Below are the code and all the weights of a small trained network. Each question names an input and a target symbol and asks about switching units off, where a switched-off unit gives its printed mean instead of its output.

import numpy as np


def w(rows, s, z=0):
    codes = np.array(rows[::2]) - 128.0
    scale = np.full(codes.shape[1], s)
    scale[-1] = z or s
    return codes * scale


def norm(h):
    return h / np.sqrt((h * h).mean(-1, keepdims=True) + 1e-5)


def softmax(a):
    e = np.exp(a - a.max(-1, keepdims=True))
    return e / e.sum(-1, keepdims=True)


def log_softmax(a):
    a = a - a.max(-1, keepdims=True)
    return a - np.log(np.exp(a).sum(-1, keepdims=True))


def net(x, mask):
    ids = ['ΓΘΛΣΦαβημπψ'.index(c) for c in x.split()]
    T = len(ids)
    res = E[ids] + P[:T]
    u = 0
    for l in range(3):
        r = norm(res)
        for j in range(3):
            rows = slice(3 * j, 3 * j + 3)
            q, k, v = (r @ M[l][rows].T for M in (Q, K, V))
            z = softmax(np.where(np.tri(T) > 0, q @ k.T / 3**0.5, -1e9)) @ v
            o = O[l][rows]
            res = res + np.where(mask[u + j], z, o[:, -1]) @ o[:, :-1]
        u += 3
    return log_softmax(norm(res)[-1] @ U[:, :-1].T + U[:, -1])


Q, K, V, O = {}, {}, {}, {}
E = w([
[219,112,146,211],'Γ',
[75,224,111,154],'Θ',
[65,117,51,138],'Λ',
[87,90,57,133],'Σ',
[158,137,209,98],'Φ',
[63,120,59,134],'α',
[204,173,142,196],'β',
[120,173,71,253],'η',
[168,79,91,167],'μ',
[171,83,92,168],'π',
[88,88,63,128],'ψ',
],0.0064)
P = w([
[70,4,216,219],'0',
[135,52,143,175],'1',
[175,56,112,155],'2',
[188,75,95,136],'3',
[186,82,84,118],'4',
[178,94,83,102],'5',
[167,95,90,91],'6',
[137,86,111,89],'7',
[132,59,116,99],'8',
],0.0032)
Q[0] = w([
[114,195,252,79],'L0H1',
[94,19,118,251],'L0H1',
[142,255,154,42],'L0H1',
[116,80,197,101],'L0H2',
[198,190,88,137],'L0H2',
[113,86,153,95],'L0H2',
[152,151,131,193],'L0H3',
[92,164,130,85],'L0H3',
[128,156,135,177],'L0H3',
],0.0048)
K[0] = w([
[76,98,86,255],'L0H1',
[119,182,117,77],'L0H1',
[107,45,156,188],'L0H1',
[69,125,175,171],'L0H2',
[138,169,139,100],'L0H2',
[114,125,133,173],'L0H2',
[93,115,123,104],'L0H3',
[149,158,169,116],'L0H3',
[117,106,137,99],'L0H3',
],0.0062)
V[0] = w([
[63,88,159,143],'L0H1',
[122,177,140,49],'L0H1',
[106,86,165,180],'L0H1',
[98,63,200,154],'L0H2',
[134,193,82,141],'L0H2',
[252,164,76,9],'L0H2',
[96,73,200,207],'L0H3',
[200,175,94,122],'L0H3',
[156,158,74,77],'L0H3',
],0.0041)
O[0] = w([
[207,174,97,109,156],'L0H1',
[125,75,125,209,3],'L0H1',
[146,170,103,68,201],'L0H1',
[176,182,32,106,185],'L0H2',
[100,81,167,114,96],'L0H2',
[4,102,224,201,11],'L0H2',
[127,137,37,50,233],'L0H3',
[65,106,205,140,95],'L0H3',
[128,103,221,183,70],'L0H3',
],0.0035,0.0028)
Q[1] = w([
[128,132,17,119],'L1H1',
[155,127,60,117],'L1H1',
[128,79,176,121],'L1H1',
[157,145,135,149],'L1H2',
[138,145,176,141],'L1H2',
[158,143,105,165],'L1H2',
[148,150,166,136],'L1H3',
[145,113,86,116],'L1H3',
[4,152,157,131],'L1H3',
],0.019)
K[1] = w([
[98,171,255,203],'L1H1',
[104,108,217,160],'L1H1',
[205,91,73,85],'L1H1',
[71,42,92,76],'L1H2',
[134,117,62,20],'L1H2',
[21,42,115,191],'L1H2',
[145,120,239,210],'L1H3',
[58,95,136,110],'L1H3',
[231,159,34,99],'L1H3',
],0.0083)
V[1] = w([
[161,38,150,4],'L1H1',
[68,135,89,148],'L1H1',
[159,44,130,218],'L1H1',
[83,213,101,181],'L1H2',
[136,219,129,30],'L1H2',
[110,49,119,139],'L1H2',
[143,125,122,254],'L1H3',
[71,89,89,144],'L1H3',
[180,65,148,157],'L1H3',
],0.0084)
O[1] = w([
[76,212,205,104,152],'L1H1',
[242,139,100,221,64],'L1H1',
[66,195,3,89,72],'L1H1',
[100,200,93,211,100],'L1H2',
[47,81,191,158,253],'L1H2',
[164,140,122,76,83],'L1H2',
[153,78,2,129,11],'L1H3',
[229,176,109,164,132],'L1H3',
[130,92,80,14,109],'L1H3',
],0.0071,0.003)
Q[2] = w([
[160,112,80,104],'L2H1',
[159,130,78,133],'L2H1',
[29,123,106,95],'L2H1',
[158,168,219,220],'L2H2',
[91,96,107,159],'L2H2',
[255,137,212,205],'L2H2',
[84,14,124,135],'L2H3',
[117,179,164,138],'L2H3',
[79,8,169,211],'L2H3',
],0.0079)
K[2] = w([
[138,107,155,125],'L2H1',
[129,108,163,128],'L2H1',
[154,114,111,122],'L2H1',
[165,155,126,119],'L2H2',
[108,150,89,134],'L2H2',
[200,112,121,97],'L2H2',
[195,72,117,98],'L2H3',
[110,129,156,138],'L2H3',
[247,44,151,147],'L2H3',
],0.014)
V[2] = w([
[154,123,49,167],'L2H1',
[175,51,153,150],'L2H1',
[68,159,156,123],'L2H1',
[159,70,106,62],'L2H2',
[237,75,190,142],'L2H2',
[254,85,116,79],'L2H2',
[65,130,57,220],'L2H3',
[35,109,87,120],'L2H3',
[244,54,116,67],'L2H3',
],0.004)
O[2] = w([
[74,113,166,78,57],'L2H1',
[164,135,125,93,125],'L2H1',
[117,151,106,152,132],'L2H1',
[175,145,158,177,173],'L2H2',
[135,217,116,87,168],'L2H2',
[127,252,160,152,193],'L2H2',
[97,204,166,118,7],'L2H3',
[204,199,160,141,77],'L2H3',
[108,25,165,179,192],'L2H3',
],0.004,0.0019)
U = w([
[61,141,38,46,173],'Γ',
[140,84,181,250,105],'Θ',
[145,220,118,159,142],'Λ',
[204,169,139,99,51],'Σ',
[66,119,227,85,172],'Φ',
[142,212,140,156,119],'α',
[67,24,78,132,111],'β',
[142,140,13,200,250],'η',
[171,109,116,72,59],'μ',
[168,110,115,67,55],'π',
[207,162,154,92,46],'ψ',
],0.017,0.0023)

Each question gives the input, a string of symbols that net reads in full, and the target symbol t.
The units are the heads (3 rows each of Q, K, V and O). Each row of codes is followed by its name. A weight is (code - 128) times the scale printed after its matrix; where a second scale follows, it is the last column's (O and U).
mask holds one flag per head, layer by layer. A switched-off head (its flag False) gives its mean, the last column of its rows in O, instead of its output. The means were averaged over made-up inputs and are rounded, as every weight is.
A unit's drop is (log p(t) with every unit on - log p(t) with that unit switched off) / (log p(t) with every unit on - log p(t) with every unit switched off).
The circuit of an input: a set's keep is (log p(t) with only the set's units on - log p(t) with every unit switched off) / (log p(t) with every unit on - log p(t) with every unit switched off). Starting from all 9 units, units are removed one at a time, each time the one whose removal leaves the highest keep (on an exact tie, the one counted first), for as long as the keep stays at least 0.8.
units of the circuit, in order: the units of the circuit, biggest drop first
unit that matters most: the unit with the biggest drop
which heads matter: for each layer, one digit per head in row order, 1 if its drop is at least 0.15 and else 0, layers parted by /
drop when u is switched off: that unit's drop, to one decimal
input Φ α μ ψ β Λ, target β: which heads matter -> 011 / 000 / 010
input Φ Φ ψ Θ μ, target Θ: units of the circuit, in order -> [L0H2 L1H3]
input Φ Φ Γ, target Φ: which heads matter -> 000 / 101 / 000
input Γ η Σ μ Λ Γ Φ η Σ, target η: units of the circuit, in order -> [L0H1 L1H2 L1H3]
input ψ Λ η β β η Λ β α, target β: unit that matters most -> L2H2
input α β η, target η: which heads matter -> 000 / 100 / 000
input Λ Γ Φ Λ Σ β π, target β: which heads matter -> 011 / 100 / 010
input Σ Θ π Φ α, target Φ: units of the circuit, in order -> [L1H1 L0H2]
input ψ Φ η Σ Γ α Λ μ, target Λ: which heads matter -> 000 / 001 / 000
input η Γ Θ, target Θ: units of the circuit, in order -> [L1H1 L0H2 L0H3]
input η Φ ψ Φ Θ Γ Σ Φ Λ, target Φ: which heads matter -> 000 / 100 / 000
input Σ β π Λ ψ Θ β, target Θ: which heads matter -> 010 / 001 / 001
input ψ Λ Λ Λ μ Φ π ψ μ, target ψ: which heads matter -> 111 / 011 / 000
input Γ α Σ, target Γ: units of the circuit, in order -> [L1H1]
input Φ ψ Φ η Γ Γ, target Γ: which heads matter -> 010 / 101 / 000
input μ Γ Σ Γ, target Σ: which heads matter -> 101 / 100 / 011
input Φ Θ Λ, target Θ: which heads matter -> 001 / 100 / 000
input α μ Γ β, target Γ: units of the circuit, in order -> [L1H1 L0H2]
input Φ Φ Φ μ η α, target η: units of the circuit, in order -> [L0H2 L0H3 L1H1]
input Θ Φ Γ Λ Φ η Γ, target η: unit that matters most -> L0H1
input Φ η μ, target η: which heads matter -> 011 / 110 / 000
input π Λ μ Σ Γ μ, target Γ: which heads matter -> 000 / 100 / 000
input π Γ η Φ β Λ, target β: which heads matter -> 000 / 000 / 010
input Γ Λ α α Γ η Λ Λ ψ, target η: units of the circuit, in order -> [L1H1 L0H3 L1H3 L0H2]
input Φ Θ ψ, target Θ: units of the circuit, in order -> [L0H3 L1H1 L0H2]
input ψ Γ α β Σ α Φ π, target Φ: drop when L1H1 is switched off -> 1.5
input Σ π α β η η ψ, target η: drop when L1H3 is switched off -> 0.1
input Φ ψ Σ Φ α, target Φ: units of the circuit, in order -> [L1H1]
